Small tables with named rows and columns. After each table, cells are looked up by row and column.

Kebime =
         Lesosud  Lun
Salovem       37   88
Tud           43   85
Zogupeb       20   97
Riz           26   94
Zumulud       87   62
Rirum         68   72
Num           57   77
Mugonar       72   70
Luk           22   96
Bav           25   94
Beze          55   79
Lamek         78   67
Keket         22   96

Zogupeb, Lesosud -> 20
Rirum, Lun -> 72
Num, Lun -> 77
Luk, Lun -> 96
Zogupeb, Lun -> 97
Luk, Lesosud -> 22
Rirum, Lesosud -> 68
Mugonar, Lesosud -> 72
Bav, Lun -> 94
Beze, Lun -> 79
Bav, Lesosud -> 25
Lamek, Lun -> 67
Riz, Lun -> 94
Riz, Lesosud -> 26

Roposal =
|  | Gasoled | Vinaki | Kisuf |
|---|---|---|---|
| Leki | 0.4 | 0.6 | 0.6 |
| Keta | 0.4 | 0.3 | 0.5 |
| Fus | 0.4 | 0.5 | 0.7 |
| Robelo | 0.6 | 0.7 | 0.6 |
| Vutuzo | 0.7 | 0.2 | 0.2 |
| Pogaz | 0.6 | 0.5 | 0.4 |
| Gido | 0.6 | 0.7 | 0.4 |
| Rifu | 0.5 | 0.6 | 0.9 |
| Fosas | 0.5 | 0.9 | 0.4 |

What is the Gasoled of Fus in Roposal? 0.4
What is the Kisuf of Leki in Roposal? 0.6
What is the Gasoled of Pogaz in Roposal? 0.6
What is the Kisuf of Vutuzo in Roposal? 0.2
What is the Gasoled of Rifu in Roposal? 0.5
What is the Gasoled of Gido in Roposal? 0.6
What is the Vinaki of Pogaz in Roposal? 0.5
What is the Gasoled of Leki in Roposal? 0.4
What is the Kisuf of Rifu in Roposal? 0.9
What is the Vinaki of Rifu in Roposal? 0.6
What is the Vinaki of Keta in Roposal? 0.3
What is the Kisuf of Pogaz in Roposal? 0.4
What is the Kisuf of Fosas in Roposal? 0.4
What is the Vinaki of Fus in Roposal? 0.5
What is the Gasoled of Keta in Roposal? 0.4
What is the Kisuf of Robelo in Roposal? 0.6
What is the Gasoled of Robelo in Roposal? 0.6
What is the Vinaki of Fosas in Roposal? 0.9
What is the Kisuf of Keta in Roposal? 0.5
What is the Gasoled of Vutuzo in Roposal? 0.7
Which row has the largest Kisuf? Rifu

Rulimi
|  | Vugun | Telogaz | Sado | Sagate | Ribu | Kub | Num | Bofis | Nibepo | Beguki |
|---|---|---|---|---|---|---|---|---|---|---|
| Beti | 34 | -22 | -8 | 42 | 21 | 30 | 59 | 13 | -8 | 5 |
| Zok | 47 | 7 | -54 | 4 | -28 | -3 | -17 | -26 | 67 | 30 |
| Vot | -15 | -22 | 5 | -16 | -6 | 43 | 6 | 33 | 10 | -10 |
| Mul | 4 | 19 | 10 | -20 | -2 | 6 | -19 | -8 | 39 | 11 |
| Rigiso | 29 | 30 | 14 | 49 | 29 | -12 | 29 | 9 | -10 | 24 |
| Rup | 24 | 26 | 6 | 19 | 12 | -7 | 6 | -6 | 19 | 21 |
| Tize | 48 | 26 | -28 | 55 | 3 | -21 | 14 | 2 | 14 | 37 |
| Siz | -18 | 50 | 52 | -7 | 20 | -12 | -22 | 16 | 3 | 13 |
| Goniku | -18 | -21 | 33 | -18 | 16 | 48 | 24 | 25 | -2 | -18 |

Tize, Nibepo: 14
Rigiso, Telogaz: 30
Zok, Ribu: -28
Rigiso, Num: 29
Beti, Sagate: 42
Goniku, Sagate: -18
Siz, Vugun: -18
Row with the largest Vugun: Tize

Safil:
,Bubu,Tof,Dozalan
Guta,0.35,0.24,0.17
Tek,-0.99,0.65,0.15
Rov,0.68,-0.11,0.06
Buseri,-0.93,0.29,0.05
Nise,-0.45,0.36,0.06
Loko,-0.99,0.41,0.07
Seges,-0.54,0.69,0.19
Durim,0.72,0.19,0.16
Lifud,0.67,0.00,0.14
Pebo,0.10,-0.10,0.05
Pipu,0.77,0.02,0.12
Bup,-0.49,0.42,0.06

What is the Bubu of Loko in Safil? -0.99
What is the Bubu of Buseri in Safil? -0.93
What is the Bubu of Rov in Safil? 0.68
What is the Bubu of Pipu in Safil? 0.77
What is the Tof of Buseri in Safil? 0.29
What is the Tof of Pebo in Safil? -0.10
What is the Bubu of Nise in Safil? -0.45

Fir =
	Ger	Gode	Buf	Rif	Bekunos	Vumeko
Bep	-80	94	289	106	725	-540
Medugon	439	-571	456	-86	-586	210
Lumi	436	-657	477	-85	-575	97
Votami	90	-979	154	43	-412	-807
Zate	407	-174	674	-74	226	2
Sep	307	-28	636	-37	396	-72
Ziketov	207	-814	422	0	-98	-778
Fekig	479	-480	665	-101	-168	-13
Reberoz	229	-818	97	-8	-933	17
Busod	335	-875	351	-48	-659	-219
Zol	41	-810	250	61	-40	-969
Baga	68	-154	446	51	599	-625
Dabe	482	-421	576	-102	-331	209

What is the Vumeko of Fekig in Fir? -13
What is the Bekunos of Sep in Fir? 396
What is the Bekunos of Lumi in Fir? -575
What is the Rif of Dabe in Fir? -102
What is the Ger of Ziketov in Fir? 207
What is the Buf of Zate in Fir? 674
What is the Bekunos of Ziketov in Fir? -98

Lusan.tsv
	Dizun	Fida	Liku	Zafuv	Zevaz	Vef	Tezezo	Sim
Kor	64626	40235	50968	38459	19282	27129	39539	30610
Midufo	48154	48630	47963	46357	48223	48809	47526	47791
Bop	56254	49257	47223	46664	45395	45949	59227	45155
Mosilap	48908	49744	47878	48067	48444	49124	47996	50281
Bos	30648	42952	42168	55231	30445	37946	60739	39601
Regepam	50431	46174	46734	48200	45599	50609	44597	46346
Zukag	78072	41192	39587	49270	66232	41624	46619	49535
Tob	77250	41131	40167	51613	65995	41874	47180	49832
Fet	50201	47996	47576	49985	49487	48234	48138	48360
Ruva	52438	43845	45139	51321	43573	53100	41088	44025
Velas	30518	57304	45800	50929	80083	71551	57932	67437

Sim of Midufo = 47791
Zafuv of Kor = 38459
Zafuv of Regepam = 48200
Liku of Zukag = 39587
Vef of Regepam = 50609
Sim of Bos = 39601
Liku of Mosilap = 47878
Liku of Kor = 50968
Dizun of Bos = 30648
Zevaz of Tob = 65995
Tezezo of Ruva = 41088
Sim of Tob = 49832
Zafuv of Bos = 55231
Zevaz of Bos = 30445
Dizun of Midufo = 48154
Fida of Kor = 40235
Dizun of Kor = 64626

Table Ziviki
	Derovo	Kisik	Kiz
Tigu	61	32	46
Beb	38	20	40
Daroron	66	29	63
Nol	33	75	9
Libukip	69	37	46
Gemimi	31	82	15
Kal	45	45	90
Vazag	50	87	19
Fabuku	45	95	31
Sapafa	39	73	8

Kiz of Nol is 9
Kiz of Sapafa is 8
Kisik of Tigu is 32
Kiz of Daroron is 63
Kiz of Beb is 40
Kisik of Kal is 45
Kisik of Daroron is 29
Derovo of Nol is 33
Kisik of Fabuku is 95
Kiz of Libukip is 46
Kiz of Gemimi is 15
Kisik of Nol is 75
Kiz of Kal is 90
Kisik of Gemimi is 82
Derovo of Daroron is 66
Derovo of Vazag is 50
Derovo of Tigu is 61
Kiz of Fabuku is 31
Kisik of Beb is 20

Dofit =
	Malab	Rur	Vokuzi	Pim	Kagamo
Bezit	0.376	-0.345	0.059	-0.452	-0.309
Soge	-0.427	0.324	-0.093	0.489	0.297
Noti	-0.414	0.319	-0.091	0.500	0.281
Renusel	-0.397	0.320	-0.091	0.462	0.260
Zakobi	-0.439	0.341	0.551	-0.380	0.426
Nobene	-0.444	0.342	0.554	-0.380	0.433
Zev	0.410	-0.353	-0.545	0.316	-0.421
Rugodin	-0.429	0.320	0.510	-0.340	0.388
Gopev	0.264	-0.478	-0.211	-0.353	-0.026
Vavamo	0.264	-0.451	-0.181	-0.311	-0.097
Pum	-0.297	0.464	0.197	0.346	0.010
Lisotol	-0.295	0.460	0.180	0.326	-0.020

Renusel, Vokuzi => -0.091
Zakobi, Rur => 0.341
Soge, Malab => -0.427
Zev, Rur => -0.353
Zev, Malab => 0.410
Nobene, Pim => -0.380
Soge, Kagamo => 0.297
Lisotol, Malab => -0.295
Nobene, Kagamo => 0.433
Bezit, Vokuzi => 0.059

